Below is a small trained network, with its code and all its weights. Each question gives an input and a class and asks what happens when units are switched off, that is, made to give their printed mean instead of their output.

import numpy as np


def w(rows, s, z=0):
    codes = np.array(rows[::2]) - 128.0
    scale = np.full(codes.shape[1], s)
    scale[-1] = z or s
    return codes * scale


def f(y):
    return np.maximum(y, 0)


def log_softmax(a):
    a = a - a.max(-1, keepdims=True)
    return a - np.log(np.exp(a).sum(-1, keepdims=True))


def net(x, mask):
    res = np.array(x, float).reshape(1, 3) / 4 @ E
    y = f(res @ A[0][:, :-1].T + A[0][:, -1])
    res = res + np.where(mask, y, B[0][:, -1]) @ B[0][:, :-1]
    return log_softmax(res[-1] @ U[:, :-1].T + U[:, -1])


A, B = {}, {}
E = w([
[75,171,127,81,49,124,255,156,83,63,127],'x0',
[83,145,176,111,138,41,121,99,190,71,113],'x1',
[74,123,236,107,99,222,108,145,102,110,79],'x2',
],0.013)
A[0] = w([
[138,135,104,131,135,20,128,122,166,94,147,148],'N0',
[138,126,157,146,110,243,125,142,74,155,136,130],'N1',
[107,147,122,110,111,98,142,115,138,164,114,100],'N2',
[126,138,135,131,121,126,204,140,104,94,141,130],'N3',
[101,128,250,118,118,125,95,111,149,76,140,3],'N4',
[155,129,145,133,131,167,83,112,118,154,147,216],'N5',
[133,117,139,131,144,107,98,120,147,155,121,231],'N6',
[130,140,120,126,126,146,135,142,96,111,127,87],'N7',
[115,133,116,114,105,149,180,144,112,110,145,130],'N8',
[176,123,3,132,125,170,148,129,82,157,173,234],'N9',
[106,131,107,113,77,119,205,139,109,99,125,146],'N10',
[132,137,129,108,142,166,120,155,127,123,116,159],'N11',
],0.016,0.0049)
B[0] = w([
[156,171,129,167,137,90,144,83,159,57,228,220],'N0',
[125,47,106,9,91,155,95,77,143,94,150,236],'N1',
[118,132,147,111,178,110,175,130,126,137,151,147],'N2',
[148,200,90,90,98,167,215,130,93,128,106,207],'N3',
[140,143,115,200,125,114,135,197,103,237,48,220],'N4',
[121,50,162,153,166,208,100,161,115,126,163,202],'N5',
[143,128,93,136,105,64,83,108,209,184,145,192],'N6',
[150,117,163,101,74,108,132,93,135,123,108,155],'N7',
[130,144,141,78,67,105,128,93,140,106,58,198],'N8',
[102,147,157,174,123,119,123,195,117,229,10,253],'N9',
[96,173,130,122,168,115,220,145,22,73,134,236],'N10',
[105,78,125,105,154,132,105,92,137,128,94,162],'N11',
],0.014,0.02)
U = w([
[144,92,122,206,152,131,79,234,146,222,91,210],'0',
[104,172,124,143,97,112,193,217,52,163,47,110],'1',
[119,2,127,78,149,197,65,116,130,107,204,90],'2',
[100,95,110,17,52,157,166,51,78,63,136,7],'3',
[166,106,106,150,125,90,83,36,188,108,248,253],'4',
[135,173,108,125,168,114,206,110,77,9,235,108],'5',
],0.0077,0.0025)

Each question gives the input, the list of numbers given to net, and the class t.
The units are the neurons (one row each of A and B). Each row of codes is followed by its name. A weight is (code - 128) times the scale printed after its matrix; where a second scale follows, it is the last column's (A, B and U).
mask holds one flag per neuron, in row order. A switched-off neuron (its flag False) gives its mean, the last column of its row in B, instead of its output. The means were averaged over made-up inputs and are rounded, as every weight is.
A unit's drop is (log p(t) with every unit on - log p(t) with that unit switched off) / (log p(t) with every unit on - log p(t) with every unit switched off).
The circuit of an input: a set's keep is (log p(t) with only the set's units on - log p(t) with every unit switched off) / (log p(t) with every unit on - log p(t) with every unit switched off). Starting from all 12 units, units are removed one at a time, each time the one whose removal leaves the highest keep (on an exact tie, the one counted first), for as long as the keep stays at least 0.8.
units of the circuit, in order: the units of the circuit, biggest drop first
most important unit: the unit with the biggest drop
top k neurons: the k neurons with the biggest drops, biggest first
drop of u: that unit's drop, to one decimal
input [-2,-1,6], class 2: most important unit -> N1
input [6,0,6], class 3: top 3 neurons -> (N9; N1; N8)
input [0,1,3], class 0: top 2 neurons -> (N10; N3)
input [5,-4,1], class 3: top 2 neurons -> (N4; N1)
input [-7,1,-8], class 4: top 2 neurons -> (N0; N4)
input [-7,1,-6], class 4: top 3 neurons -> (N0; N4; N6)
input [8,0,8], class 3: top 3 neurons -> (N1; N9; N8)
input [4,-1,1], class 3: top 2 neurons -> (N4; N9)
input [0,4,-5], class 4: top 2 neurons -> (N10; N3)
input [6,1,0], class 5: top 4 neurons -> (N9; N4; N10; N1)
input [-5,-1,1], class 2: top 2 neurons -> (N4; N9)
input [-4,-5,1], class 2: top 3 neurons -> (N1; N4; N5)
input [-3,-4,0], class 0: top 2 neurons -> (N9; N0)
input [8,-1,2], class 3: units of the circuit, in order -> (N9)
input [-3,0,5], class 2: top 2 neurons -> (N9; N1)
input [-4,-8,-3], class 0: drop of N9 -> 4.9
input [0,-2,-4], class 0: drop of N10 -> 0.6
input [-3,4,0], class 4: drop of N9 -> 0.9
